Below are the code and all the weights of a small trained network. Each question names an input and a class and asks about switching units off, where a switched-off unit gives its printed mean instead of its output.

import numpy as np


def w(rows, s, z=0):
    codes = np.array(rows[::2]) - 128.0
    scale = np.full(codes.shape[1], s)
    scale[-1] = z or s
    return codes * scale


def f(y):
    return y / 2 * (1 + np.tanh(0.7978845608 * (y + 0.044715 * y**3)))


def log_softmax(a):
    a = a - a.max(-1, keepdims=True)
    return a - np.log(np.exp(a).sum(-1, keepdims=True))


def net(x, mask):
    res = np.array(x, float).reshape(1, 4) / 4 @ E
    y = f(res @ A[0][:, :-1].T + A[0][:, -1])
    res = res + np.where(mask, y, B[0][:, -1]) @ B[0][:, :-1]
    return log_softmax(res[-1] @ U[:, :-1].T + U[:, -1])


A, B = {}, {}
E = w([
[80,129,122,115,191,92,123,215,203,60],'x0',
[198,195,82,155,165,73,178,73,140,148],'x1',
[80,195,32,197,85,167,90,145,167,115],'x2',
[158,160,138,131,77,1,79,191,131,216],'x3',
],0.011)
A[0] = w([
[12,229,57,230,76,183,96,137,137,101,135],'N1',
[138,111,185,175,42,180,73,81,42,149,151],'N2',
[38,50,186,63,92,123,75,136,191,131,125],'N3',
[195,59,140,149,20,179,126,71,80,169,96],'N4',
[77,141,160,95,167,66,168,201,193,86,116],'N5',
[116,141,114,84,38,148,164,77,64,142,91],'N6',
[124,121,125,134,189,236,139,40,141,59,120],'N7',
[135,171,92,88,189,133,124,190,164,67,57],'N8',
[58,69,128,103,120,185,178,87,149,46,68],'N9',
[121,152,176,76,117,34,94,157,195,157,92],'N10',
[59,159,186,95,99,135,87,147,39,88,61],'N11',
[157,179,91,160,192,118,175,104,149,156,133],'N12',
[122,174,124,244,59,166,112,175,128,105,114],'N13',
[93,100,203,93,214,61,175,151,70,101,73],'N14',
[108,83,72,197,179,190,152,118,102,88,80],'N15',
[189,88,102,129,156,235,254,148,129,95,104],'N16',
[124,165,115,152,74,46,125,152,86,158,131],'N17',
[197,182,124,130,129,43,206,60,165,86,97],'N18',
[97,142,78,63,210,138,129,184,166,145,98],'N19',
[87,64,130,114,11,123,124,139,76,87,133],'N20',
[147,133,211,12,182,92,111,89,115,125,202],'N21',
[166,139,93,189,147,69,234,64,147,129,111],'N22',
[96,144,165,135,228,117,154,238,181,84,113],'N23',
[58,115,172,120,66,176,108,175,116,160,117],'N24',
[109,144,169,132,13,79,117,214,97,167,134],'N25',
[193,153,137,166,47,146,105,182,199,133,76],'N26',
[116,103,161,80,81,172,114,150,106,112,254],'N27',
[131,58,135,96,34,180,93,171,111,103,106],'N28',
[73,85,159,109,60,143,175,190,132,125,87],'N29',
[169,116,117,99,48,160,159,85,94,171,118],'N30',
[133,44,187,42,151,96,132,63,118,140,74],'N31',
[122,70,116,148,182,109,90,199,190,92,99],'N32',
[85,94,190,127,170,69,130,162,198,49,139],'N33',
[192,44,190,151,117,124,218,162,79,148,84],'N34',
[190,138,154,178,91,96,109,201,128,146,89],'N35',
[135,120,163,151,46,164,125,75,79,171,110],'N36',
[149,150,135,117,45,111,130,142,79,206,117],'N37',
],0.0077,0.0064)
B[0] = w([
[53,83,144,78,19,195,178,119,173,207,242],'N1',
[171,232,82,183,151,158,127,93,127,82,217],'N2',
[179,124,110,151,137,120,190,159,129,86,207],'N3',
[67,196,86,142,136,117,119,104,82,95,215],'N4',
[73,200,54,132,159,133,88,79,65,129,218],'N5',
[102,203,91,99,151,125,47,87,67,76,174],'N6',
[124,53,163,170,186,81,86,95,170,122,231],'N7',
[96,154,99,65,92,111,106,113,61,108,179],'N8',
[137,98,161,154,127,98,85,113,106,113,202],'N9',
[135,92,202,161,130,128,37,72,120,101,202],'N10',
[193,68,114,121,102,34,165,145,75,73,152],'N11',
[173,79,102,154,118,87,203,230,165,102,187],'N12',
[92,98,181,54,3,161,190,125,153,222,181],'N13',
[107,115,147,15,21,169,151,103,111,211,203],'N14',
[120,52,191,71,133,59,45,101,118,126,179],'N15',
[99,69,213,154,177,82,65,120,100,108,206],'N16',
[99,73,184,139,157,129,94,119,146,128,203],'N17',
[125,87,74,162,132,107,190,193,86,88,207],'N18',
[73,200,80,92,110,126,108,77,67,90,175],'N19',
[127,149,62,154,147,70,206,181,139,73,178],'N20',
[47,157,156,52,90,224,223,168,239,196,246],'N21',
[186,94,73,149,137,80,155,246,73,116,201],'N22',
[93,180,80,123,177,112,112,95,112,103,233],'N23',
[192,101,80,137,129,81,177,211,129,86,179],'N24',
[98,76,238,161,188,129,84,143,128,75,220],'N25',
[108,84,146,60,103,114,104,57,115,154,155],'N26',
[162,140,117,165,131,149,108,161,209,135,213],'N27',
[174,76,70,177,139,72,168,195,95,77,179],'N28',
[190,139,108,158,113,76,163,174,30,95,162],'N29',
[115,203,74,102,170,117,145,104,95,117,192],'N30',
[105,112,142,107,43,145,157,116,161,159,209],'N31',
[133,187,77,92,135,104,102,115,114,113,193],'N32',
[140,195,66,111,151,189,128,92,105,100,225],'N33',
[72,117,157,53,62,149,198,99,146,164,195],'N34',
[169,87,210,147,147,107,103,75,111,92,174],'N35',
[90,188,90,128,143,141,124,92,89,112,195],'N36',
[135,147,172,132,191,153,107,88,97,116,205],'N37',
],0.0063,0.011)
U = w([
[86,254,54,109,177,135,101,22,48,99,103],'0',
[73,82,149,59,28,190,187,87,117,183,88],'1',
[112,29,229,146,207,89,31,55,81,105,91],'2',
[183,88,50,164,154,86,208,235,70,89,96],'3',
[99,143,131,166,202,213,143,142,160,156,250],'4',
],0.009,0.011)

Each question gives the input, the list of numbers given to net, and the class t.
The units are the neurons (one row each of A and B). Each row of codes is followed by its name. A weight is (code - 128) times the scale printed after its matrix; where a second scale follows, it is the last column's (A, B and U).
mask holds one flag per neuron, in row order. A switched-off neuron (its flag False) gives its mean, the last column of its row in B, instead of its output. The means were averaged over made-up inputs and are rounded, as every weight is.
A unit's drop is (log p(t) with every unit on - log p(t) with that unit switched off) / (log p(t) with every unit on - log p(t) with every unit switched off).
The circuit of an input: a set's keep is (log p(t) with only the set's units on - log p(t) with every unit switched off) / (log p(t) with every unit on - log p(t) with every unit switched off). Starting from the 12 units with the biggest drops (on a tie, the unit counted first), units are removed one at a time, each time the one whose removal leaves the highest keep (on an exact tie, the one counted first), for as long as the keep stays at least 0.8.
units of the circuit, in order: the units of the circuit, biggest drop first
top k neurons: the k neurons with the biggest drops, biggest first
drop when u is switched off: that unit's drop, to one decimal
input [-5,4,-7,-4], class 1: units of the circuit, in order -> [N21]
input [0,3,-6,-7], class 2: top 2 neurons -> [N16 N7]
input [3,-5,7,8], class 2: top 3 neurons -> [N25 N21 N10]
input [8,6,-8,2], class 0: top 4 neurons -> [N5 N23 N33 N1]
input [7,-8,3,8], class 2: top 2 neurons -> [N25 N10]
input [-6,1,1,-7], class 2: top 2 neurons -> [N7 N16]
input [6,-8,-8,6], class 1: top 2 neurons -> [N14 N21]
input [-6,-7,6,-2], class 3: top 2 neurons -> [N28 N24]
input [0,8,7,-6], class 3: top 3 neurons -> [N22 N12 N21]
input [8,-7,-4,3], class 0: top 3 neurons -> [N5 N33 N23]
input [5,6,7,5], class 1: top 2 neurons -> [N1 N13]
input [-7,-7,-5,-2], class 0: top 4 neurons -> [N4 N2 N6 N36]
input [-7,-8,7,2], class 3: top 3 neurons -> [N24 N28 N20]
input [-3,-1,-4,6], class 2: units of the circuit, in order -> [N25]
input [3,-5,-7,7], class 1: top 2 neurons -> [N21 N14]
input [2,-1,-4,-6], class 2: drop when N16 is switched off -> 0.2
input [5,-6,6,-3], class 1: drop when N2 is switched off -> 0.2
input [7,3,8,-4], class 1: drop when N4 is switched off -> 0.1
